Below are the code and all the weights of a small trained network. Each question names an input and a class and asks about switching units off, where a switched-off unit gives its printed mean instead of its output.

import numpy as np


def w(rows, s, z=0):
    codes = np.array(rows[::2]) - 128.0
    scale = np.full(codes.shape[1], s)
    scale[-1] = z or s
    return codes * scale


def norm(h):
    return h / np.sqrt((h * h).mean(-1, keepdims=True) + 1e-5)


def f(y):
    return y / 2 * (1 + np.tanh(0.7978845608 * (y + 0.044715 * y**3)))


def log_softmax(a):
    a = a - a.max(-1, keepdims=True)
    return a - np.log(np.exp(a).sum(-1, keepdims=True))


def net(x, mask):
    res = np.array(x, float).reshape(1, 2) / 4 @ E
    u = 0
    for l in range(2):
        y = f(norm(res) @ A[l][:, :-1].T + A[l][:, -1])
        res = res + np.where(mask[u : u + 4], y, B[l][:, -1]) @ B[l][:, :-1]
        u += 4
    return log_softmax(norm(res)[-1] @ U[:, :-1].T + U[:, -1])


A, B = {}, {}
E = w([
[176,141,195,92,131,151,112],'x0',
[192,171,120,89,56,116,252],'x1',
],0.014)
A[0] = w([
[5,160,122,162,83,1,158,254],'L0N0',
[196,245,88,125,99,113,171,165],'L0N1',
[236,135,207,58,134,200,82,21],'L0N2',
[143,63,68,173,118,203,80,122],'L0N3',
],0.0066,0.0013)
B[0] = w([
[153,58,198,152,46,134,137,225],'L0N0',
[57,115,126,98,149,97,62,253],'L0N1',
[110,6,210,233,51,75,174,225],'L0N2',
[88,178,141,150,172,66,112,169],'L0N3',
],0.011,0.0054)
A[1] = w([
[87,144,244,153,112,97,90,252],'L1N0',
[39,173,140,4,161,2,104,159],'L1N1',
[191,166,160,59,134,36,206,115],'L1N2',
[117,233,126,148,34,107,149,99],'L1N3',
],0.0079,0.0014)
B[1] = w([
[129,131,73,67,132,122,162,254],'L1N0',
[187,80,116,61,121,196,180,192],'L1N1',
[70,180,100,179,201,98,47,200],'L1N2',
[93,117,170,152,232,146,8,173],'L1N3',
],0.014,0.0073)
U = w([
[66,137,105,99,255,116,64,220],'0',
[77,50,178,231,53,52,116,219],'1',
[139,43,69,35,36,135,212,141],'2',
[214,160,116,208,129,148,170,15],'3',
[198,173,125,202,153,155,161,34],'4',
[189,182,147,215,110,220,167,28],'5',
[219,172,100,172,101,176,184,2],'6',
],0.012,0.0043)

Each question gives the input, the list of numbers given to net, and the class t.
The units are the neurons (one row each of A and B). Each row of codes is followed by its name. A weight is (code - 128) times the scale printed after its matrix; where a second scale follows, it is the last column's (A, B and U).
mask holds one flag per neuron, layer by layer. A switched-off neuron (its flag False) gives its mean, the last column of its row in B, instead of its output. The means were averaged over made-up inputs and are rounded, as every weight is.
A unit's drop is (log p(t) with every unit on - log p(t) with that unit switched off) / (log p(t) with every unit on - log p(t) with every unit switched off).
The circuit of an input: a set's keep is (log p(t) with only the set's units on - log p(t) with every unit switched off) / (log p(t) with every unit on - log p(t) with every unit switched off). Starting from all 8 units, units are removed one at a time, each time the one whose removal leaves the highest keep (on an exact tie, the one counted first), for as long as the keep stays at least 0.8.
circuit, biggest first: the units of the circuit, biggest drop first
most important unit: the unit with the biggest drop
top k neurons: the k neurons with the biggest drops, biggest first
top k neurons in layer l: the k neurons of layer l with the biggest drops, biggest first
drop of u: that unit's drop, to one decimal
input [-3,5], class 0: most important unit : L0N2
input [-3,-1], class 2: top 4 neurons : (L1N2; L1N0; L0N2; L1N3)
input [2,-2], class 2: circuit, biggest first : (L1N0; L1N2)
input [-6,7], class 0: circuit, biggest first : (L0N2; L1N3)
input [-6,3], class 1: top 2 neurons : (L0N0; L1N1)
input [-1,0], class 2: top 2 neurons : (L1N2; L0N0)
input [-3,-3], class 2: top 2 neurons in layer 0 : (L0N2; L0N3)
input [1,-3], class 2: top 4 neurons : (L1N2; L1N3; L1N1; L0N3)
input [-2,4], class 0: top 2 neurons in layer 1 : (L1N3; L1N2)
input [6,4], class 1: top 3 neurons : (L0N2; L1N1; L1N2)
input [5,2], class 1: top 2 neurons : (L0N2; L1N1)
input [-7,7], class 0: top 4 neurons : (L0N2; L1N3; L1N2; L0N1)
input [1,1], class 2: top 2 neurons : (L0N1; L0N0)
input [4,3], class 1: most important unit : L0N2
input [8,-2], class 1: drop of L0N2 : 2.3
input [-2,6], class 0: drop of L1N2 : 0.0
input [-5,3], class 1: drop of L1N3 : 0.1
